[[  2 -15   5 -27]
 [ 19   2   1 -14]
 [ -4  17  63  34]
 [ 13  27  12 -20]
 [ 10  10   3 -17]
 [  5  17 -14  30]]
|
[[  5  17 -14  30]
 [ 19   2   1 -14]
 [ 10  10   3 -17]
 [  2 -15   5 -27]
 [ 13  27  12 -20]
 [ -4  17  63  34]]

[[ 26 -27 -14]
 [ 37  12  22]
 [ 52  -9  43]
 [  5   1  23]
 [ 32  12  20]]
|
[[ 26 -27 -14]
 [ 32  12  20]
 [ 37  12  22]
 [  5   1  23]
 [ 52  -9  43]]

[[  4 -26 -33]
 [-31  -6 -48]
 [-29  61   7]
 [ 68 -42  -1]
 [ 32 -50 -47]]
|
[[-31  -6 -48]
 [ 32 -50 -47]
 [  4 -26 -33]
 [ 68 -42  -1]
 [-29  61   7]]

[[ -5   2 -12   3 -10   7  -6  -3 -10]
 [ 14  -3 -48 -15  -1 -15 -16 -15   0]
 [ 19   1 -31   2   9   5  -8  -3  -7]
 [ 18   0 -39 -11   0  -4 -16  -9  -3]
 [ 24   1 -51 -13   0 -10 -17 -11   1]
 [  0  -5 -13  -8  -5   8  -4   6  -7]
 [-16  -1  16   1  -5  16  11   8  -9]
 [ -1  -2   1  -5  -6  13  -9   5   1]
 [ -3  -2  -8  -6  -6  16   0   1 -13]]
|
[[ 24   1 -51 -13   0 -10 -17 -11   1]
 [ 14  -3 -48 -15  -1 -15 -16 -15   0]
 [ 18   0 -39 -11   0  -4 -16  -9  -3]
 [ 19   1 -31   2   9   5  -8  -3  -7]
 [  0  -5 -13  -8  -5   8  -4   6  -7]
 [ -5   2 -12   3 -10   7  -6  -3 -10]
 [ -3  -2  -8  -6  -6  16   0   1 -13]
 [ -1  -2   1  -5  -6  13  -9   5   1]
 [-16  -1  16   1  -5  16  11   8  -9]]

[[  6   6   0  -3   0  -9   3  41   4 -61  -3 -16 -36  -2 -11  10]
 [-26  -5 -10  19  17   6  23 -16   1  59  -7 -15  23  21 -24  24]
 [ 18 -34   1   9 -22  13  -9  10  12 -24  -3  -3 -24   5 -26 -43]]
|
[[-26  -5 -10  19  17   6  23 -16   1  59  -7 -15  23  21 -24  24]
 [  6   6   0  -3   0  -9   3  41   4 -61  -3 -16 -36  -2 -11  10]
 [ 18 -34   1   9 -22  13  -9  10  12 -24  -3  -3 -24   5 -26 -43]]

[[ -4   7  15  18  -4 -13 -21   5  -7]
 [  2   1  11  -7  -6 -14  13 -23 -15]
 [  3   7   7 -16  -1  -9  11 -20   4]
 [-14   8 -53  18  11  -1  15  -4   1]
 [  9  19 -44  20   6  19  28 -13 -22]]
|
[[-14   8 -53  18  11  -1  15  -4   1]
 [  9  19 -44  20   6  19  28 -13 -22]
 [  3   7   7 -16  -1  -9  11 -20   4]
 [  2   1  11  -7  -6 -14  13 -23 -15]
 [ -4   7  15  18  -4 -13 -21   5  -7]]

[[ -2  20  17  27  30  37]
 [ -8  25  18  23  21  32]
 [ 52 -32  29  16  50  -7]
 [ -3  10  19  18  14  25]
 [ -5  19  24  23  22  35]
 [ 52 -33  28  16  46 -11]
 [ -6  19  21  28  22  31]
 [ 56 -30  31  18  48  -2]]
|
[[ -2  20  17  27  30  37]
 [ -8  25  18  23  21  32]
 [ -3  10  19  18  14  25]
 [ -6  19  21  28  22  31]
 [ -5  19  24  23  22  35]
 [ 52 -33  28  16  46 -11]
 [ 52 -32  29  16  50  -7]
 [ 56 -30  31  18  48  -2]]
